Below are the code and all the weights of a small trained network. Each question names an input and a class and asks about switching units off, where a switched-off unit gives its printed mean instead of its output.

import numpy as np


def w(rows, s, z=0):
    codes = np.array(rows[::2]) - 128.0
    scale = np.full(codes.shape[1], s)
    scale[-1] = z or s
    return codes * scale


def f(y):
    return np.maximum(y, 0)


def log_softmax(a):
    a = a - a.max(-1, keepdims=True)
    return a - np.log(np.exp(a).sum(-1, keepdims=True))


def net(x, mask):
    res = np.array(x, float).reshape(1, 5) / 4 @ E
    y = f(res @ A[0][:, :-1].T + A[0][:, -1])
    res = res + np.where(mask, y, B[0][:, -1]) @ B[0][:, :-1]
    return log_softmax(res[-1] @ U[:, :-1].T + U[:, -1])


A, B = {}, {}
E = w([
[162,105,112,105,163,141,94,83],'x0',
[32,143,67,123,38,167,140,172],'x1',
[136,255,87,44,100,136,145,97],'x2',
[170,106,34,192,100,147,73,203],'x3',
[133,125,102,202,98,31,184,50],'x4',
],0.0092)
A[0] = w([
[120,164,153,62,144,171,95,127,138],'N1',
[130,183,136,110,120,70,170,119,143],'N2',
[115,192,88,124,115,136,133,144,148],'N3',
[143,126,75,133,66,156,104,201,135],'N4',
[125,138,175,24,143,140,134,68,207],'N5',
[138,113,167,68,164,190,105,133,151],'N6',
[135,142,85,166,112,157,121,187,129],'N7',
[113,91,108,176,91,181,118,208,231],'N8',
[204,62,161,160,165,86,101,100,137],'N9',
[163,202,24,117,128,168,82,178,190],'N10',
[165,110,113,137,207,50,148,83,222],'N11',
[97,186,115,110,95,83,254,51,135],'N12',
[109,151,179,87,165,191,134,77,131],'N13',
[99,198,143,128,57,71,184,63,159],'N14',
[74,68,154,108,155,137,129,139,198],'N15',
[137,30,152,190,138,110,148,133,255],'N16',
[224,83,123,157,190,113,92,78,206],'N17',
[49,40,137,183,106,92,144,173,106],'N18',
[97,192,122,145,106,129,197,60,157],'N19',
],0.0097,0.0027)
B[0] = w([
[126,220,184,119,207,161,107,135,195],'N1',
[130,149,66,78,94,122,150,75,183],'N2',
[171,115,139,49,99,172,108,109,184],'N3',
[111,90,146,87,79,193,87,174,225],'N4',
[110,223,125,102,172,104,168,154,214],'N5',
[129,171,189,134,216,134,195,199,196],'N6',
[121,59,122,110,73,146,87,153,200],'N7',
[50,12,120,164,106,154,72,204,247],'N8',
[195,75,160,189,141,33,165,103,209],'N9',
[230,106,227,6,90,200,30,164,237],'N10',
[198,133,141,121,114,55,167,66,205],'N11',
[96,217,1,56,49,99,183,74,235],'N12',
[118,216,163,145,156,141,167,143,189],'N13',
[69,198,76,83,54,93,112,73,224],'N14',
[107,155,82,161,161,110,183,137,180],'N15',
[141,64,83,207,125,111,178,106,229],'N16',
[226,97,191,139,140,68,133,124,218],'N17',
[77,100,51,193,131,149,169,123,222],'N18',
[105,195,85,56,62,124,148,48,203],'N19',
],0.0072,0.011)
U = w([
[33,67,92,247,123,149,145,166,75],'0',
[254,90,160,198,160,20,162,63,2],'1',
[115,208,74,77,54,94,151,8,239],'2',
[136,220,185,121,234,150,168,162,190],'3',
[170,86,170,92,95,206,21,179,72],'4',
],0.0076,0.00093)

Each question gives the input, the list of numbers given to net, and the class t.
The units are the neurons (one row each of A and B). Each row of codes is followed by its name. A weight is (code - 128) times the scale printed after its matrix; where a second scale follows, it is the last column's (A, B and U).
mask holds one flag per neuron, in row order. A switched-off neuron (its flag False) gives its mean, the last column of its row in B, instead of its output. The means were averaged over made-up inputs and are rounded, as every weight is.
A unit's drop is (log p(t) with every unit on - log p(t) with that unit switched off) / (log p(t) with every unit on - log p(t) with every unit switched off).
The circuit of an input: a set's keep is (log p(t) with only the set's units on - log p(t) with every unit switched off) / (log p(t) with every unit on - log p(t) with every unit switched off). Starting from the 12 units with the biggest drops (on a tie, the unit counted first), units are removed one at a time, each time the one whose removal leaves the highest keep (on an exact tie, the one counted first), for as long as the keep stays at least 0.8.
circuit, biggest first: the units of the circuit, biggest drop first
top k neurons: the k neurons with the biggest drops, biggest first
drop when u is switched off: that unit's drop, to one decimal
input [-2,4,-5,2,-6], class 0: circuit, biggest first	N18; N8
input [5,-3,0,1,-4], class 3: top 2 neurons	N6; N16
input [4,5,2,-2,-6], class 3: circuit, biggest first	N6; N1
input [-4,8,1,-7,-6], class 3: circuit, biggest first	N1; N6
input [-2,0,8,-1,-5], class 3: circuit, biggest first	N1; N6
input [-3,-3,-4,6,0], class 0: circuit, biggest first	N8; N10
input [-6,6,6,-2,-8], class 4: circuit, biggest first	N10
input [-1,-1,7,-3,-4], class 3: top 2 neurons	N1; N6
input [5,-7,8,7,7], class 1: top 3 neurons	N17; N9; N11
input [-4,0,-4,0,-7], class 0: drop when N10 is switched off	0.3
input [8,-6,5,3,6], class 1: drop when N17 is switched off	0.2
input [2,-4,2,-5,-1], class 3: drop when N13 is switched off	0.2
